Below is a small trained network, with its code and all its weights. Each question gives an input and a target symbol and asks what happens when units are switched off, that is, made to give their printed mean instead of their output.

import numpy as np


def w(rows, s, z=0):
    codes = np.array(rows[::2]) - 128.0
    scale = np.full(codes.shape[1], s)
    scale[-1] = z or s
    return codes * scale


def f(y):
    return y / 2 * (1 + np.tanh(0.7978845608 * (y + 0.044715 * y**3)))


def softmax(a):
    e = np.exp(a - a.max(-1, keepdims=True))
    return e / e.sum(-1, keepdims=True)


def log_softmax(a):
    a = a - a.max(-1, keepdims=True)
    return a - np.log(np.exp(a).sum(-1, keepdims=True))


def net(x, mask):
    ids = ['ΛΠαεζφ'.index(c) for c in x.split()]
    T = len(ids)
    res = E[ids] + P[:T]
    r = res
    for j in range(2):
        rows = slice(3 * j, 3 * j + 3)
        q, k, v = (r @ M[0][rows].T for M in (Q, K, V))
        z = softmax(np.where(np.tri(T) > 0, q @ k.T / 3**0.5, -1e9)) @ v
        o = O[0][rows]
        res = res + np.where(mask[j], z, o[:, -1]) @ o[:, :-1]
    y = f(res @ A[0][:, :-1].T + A[0][:, -1])
    res = res + np.where(mask[2:6], y, B[0][:, -1]) @ B[0][:, :-1]
    return log_softmax(res[-1] @ U[:, :-1].T + U[:, -1])


Q, K, V, O, A, B = {}, {}, {}, {}, {}, {}
E = w([
[193,118,87,84,91,98,183,143,205,140],'Λ',
[207,124,160,143,154,205,194,151,133,132],'Π',
[85,201,171,5,125,116,86,255,143,127],'α',
[215,149,91,89,184,133,12,69,109,150],'ε',
[59,53,82,86,132,175,50,81,31,118],'ζ',
[114,82,189,224,146,42,109,70,157,98],'φ',
],0.0088)
P = w([
[159,148,169,199,2,139,59,118,35,222],'0',
[140,116,153,136,97,133,129,153,97,203],'1',
[132,95,124,136,116,129,175,145,103,187],'2',
[132,118,136,141,122,124,167,148,121,161],'3',
[127,144,140,103,152,142,105,130,135,159],'4',
[123,140,134,99,159,149,94,126,140,143],'5',
[119,143,130,97,164,142,100,129,148,126],'6',
[121,133,127,80,168,135,96,135,153,112],'7',
[113,136,125,88,178,127,94,133,159,99],'8',
[113,134,120,76,184,123,97,128,159,89],'9',
[105,133,115,69,186,120,100,135,155,75],'10',
[110,131,106,65,193,98,87,119,150,65],'11',
[108,133,112,63,201,107,85,118,150,56],'12',
[101,135,113,59,195,95,71,114,158,46],'13',
],0.0072)
Q[0] = w([
[183,32,91,254,21,144,248,53,116,196],'H0',
[159,135,89,111,215,134,53,91,148,75],'H0',
[60,223,200,24,161,100,79,242,159,86],'H0',
[180,108,114,234,48,117,240,102,141,151],'H1',
[103,182,203,182,51,80,191,209,143,149],'H1',
[201,114,114,74,208,97,108,124,162,136],'H1',
],0.0085)
K[0] = w([
[151,141,162,143,56,146,128,139,108,248],'H0',
[108,129,108,82,188,150,204,166,188,76],'H0',
[122,121,95,123,185,96,91,100,135,6],'H0',
[162,102,137,199,2,119,69,86,39,221],'H1',
[141,162,165,118,11,127,98,169,82,220],'H1',
[71,120,142,110,191,155,105,117,115,41],'H1',
],0.0087)
V[0] = w([
[213,148,126,152,85,60,178,122,254,133],'H0',
[128,72,175,191,190,57,110,67,124,127],'H0',
[38,90,133,120,59,70,135,143,161,129],'H0',
[75,125,248,165,141,19,128,115,195,45],'H1',
[70,42,88,155,101,157,126,79,47,118],'H1',
[160,143,68,116,157,68,81,108,131,184],'H1',
],0.0073)
O[0] = w([
[187,101,158,133,93,140,65,195,53,26,11],'H0',
[204,69,62,175,211,88,84,168,98,180,69],'H0',
[72,173,66,217,130,253,136,175,232,25,104],'H0',
[149,63,155,156,2,130,137,109,199,209,77],'H1',
[126,20,169,69,184,175,65,131,165,88,2],'H1',
[140,146,43,220,191,186,106,186,144,90,191],'H1',
],0.0072,0.0029)
A[0] = w([
[75,151,172,92,52,147,91,183,97,66,126],'N0',
[115,167,65,180,150,137,143,166,132,142,239],'N1',
[90,159,147,130,117,157,166,148,236,94,144],'N2',
[196,119,156,175,102,174,125,142,128,2,250],'N3',
],0.0077,0.002)
B[0] = w([
[110,60,178,85,176,158,69,189,168,102,220],'N0',
[140,170,27,234,157,142,144,132,107,126,250],'N1',
[63,104,125,132,142,201,117,94,201,111,250],'N2',
[179,142,105,110,2,152,129,50,119,47,149],'N3',
],0.0076,0.0022)
U = w([
[147,132,111,131,82,148,99,119,100,2,5],'Λ',
[149,135,244,26,85,11,163,133,84,181,183],'Π',
[85,212,97,179,60,143,213,18,139,197,147],'α',
[159,169,49,235,195,92,129,206,74,117,135],'ε',
[85,54,179,85,212,210,53,152,175,84,139],'ζ',
[193,39,120,167,70,159,100,126,172,221,140],'φ',
],0.0061,0.0022)

Each question gives the input, a string of symbols that net reads in full, and the target symbol t.
The units are the heads (3 rows each of Q, K, V and O) and the neurons (one row each of A and B). Each row of codes is followed by its name. A weight is (code - 128) times the scale printed after its matrix; where a second scale follows, it is the last column's (O, A, B and U).
mask holds one flag per unit, heads first, then neurons. A switched-off unit (its flag False) gives its mean, the last column of its rows in O or B, instead of its output. The means were averaged over made-up inputs and are rounded, as every weight is.
A unit's drop is (log p(t) with every unit on - log p(t) with that unit switched off) / (log p(t) with every unit on - log p(t) with every unit switched off).
The circuit of an input: a set's keep is (log p(t) with only the set's units on - log p(t) with every unit switched off) / (log p(t) with every unit on - log p(t) with every unit switched off). Starting from all 6 units, units are removed one at a time, each time the one whose removal leaves the highest keep (on an exact tie, the one counted first), for as long as the keep stays at least 0.8.
circuit, biggest first: the units of the circuit, biggest drop first
which heads matter: for each layer, one digit per head in row order, 1 if its drop is at least 0.15 and else 0, layers parted by /
drop of u: that unit's drop, to one decimal
input φ α Λ, target φ: circuit, biggest first => [H1]
input Λ α Π, target Λ: circuit, biggest first => [H0, N3]
input Π φ ζ α φ ε ζ φ α ε φ α, target ε: circuit, biggest first => [H0, N1]
input ε ε Π α φ α ε ζ ζ α Π ε α ε, target α: circuit, biggest first => [H1, H0]
input ε α ζ φ α ζ α α ε, target α: circuit, biggest first => [H0, H1]
input Λ α ζ ε ε, target ε: circuit, biggest first => [H1, N1]
input ζ α ζ ε α φ ζ ζ φ φ ζ, target φ: circuit, biggest first => [H1, H0]
input Π Π Λ φ, target Π: circuit, biggest first => [H0, H1, N1]
input ζ Λ α φ, target ζ: which heads matter => 01
input α α ε ζ α α α Π ε α ζ, target α: which heads matter => 11
input ζ Λ ε ε α ζ ε Π Π Π φ ε, target Π: which heads matter => 11
input ε α ζ ζ, target ζ: which heads matter => 01
input Λ ζ Λ, target Λ: which heads matter => 11
input φ α Π, target φ: circuit, biggest first => [H1]
input ε ε α Λ ζ ε Π Λ Π Π ε, target Π: which heads matter => 10
input Λ φ α φ ε φ Λ φ Π φ Π, target φ: which heads matter => 11
input ε Π φ Π, target ε: which heads matter => 01
input Π ζ α ε Λ α α α α ε α Λ α Π, target α: circuit, biggest first => [H1, N0]
input ε α ζ α α ε ε α ζ φ ζ ζ α ζ, target α: circuit, biggest first => [H0, N0]
input ε ζ ζ Λ ε ζ ε Π ε ζ Π ε α, target Π: drop of H0 => 0.9
input ε ζ ε ζ ζ ε Π α ε ε φ φ ε, target φ: drop of N1 => 0.0
input α α α, target ζ: drop of N0 => 0.9
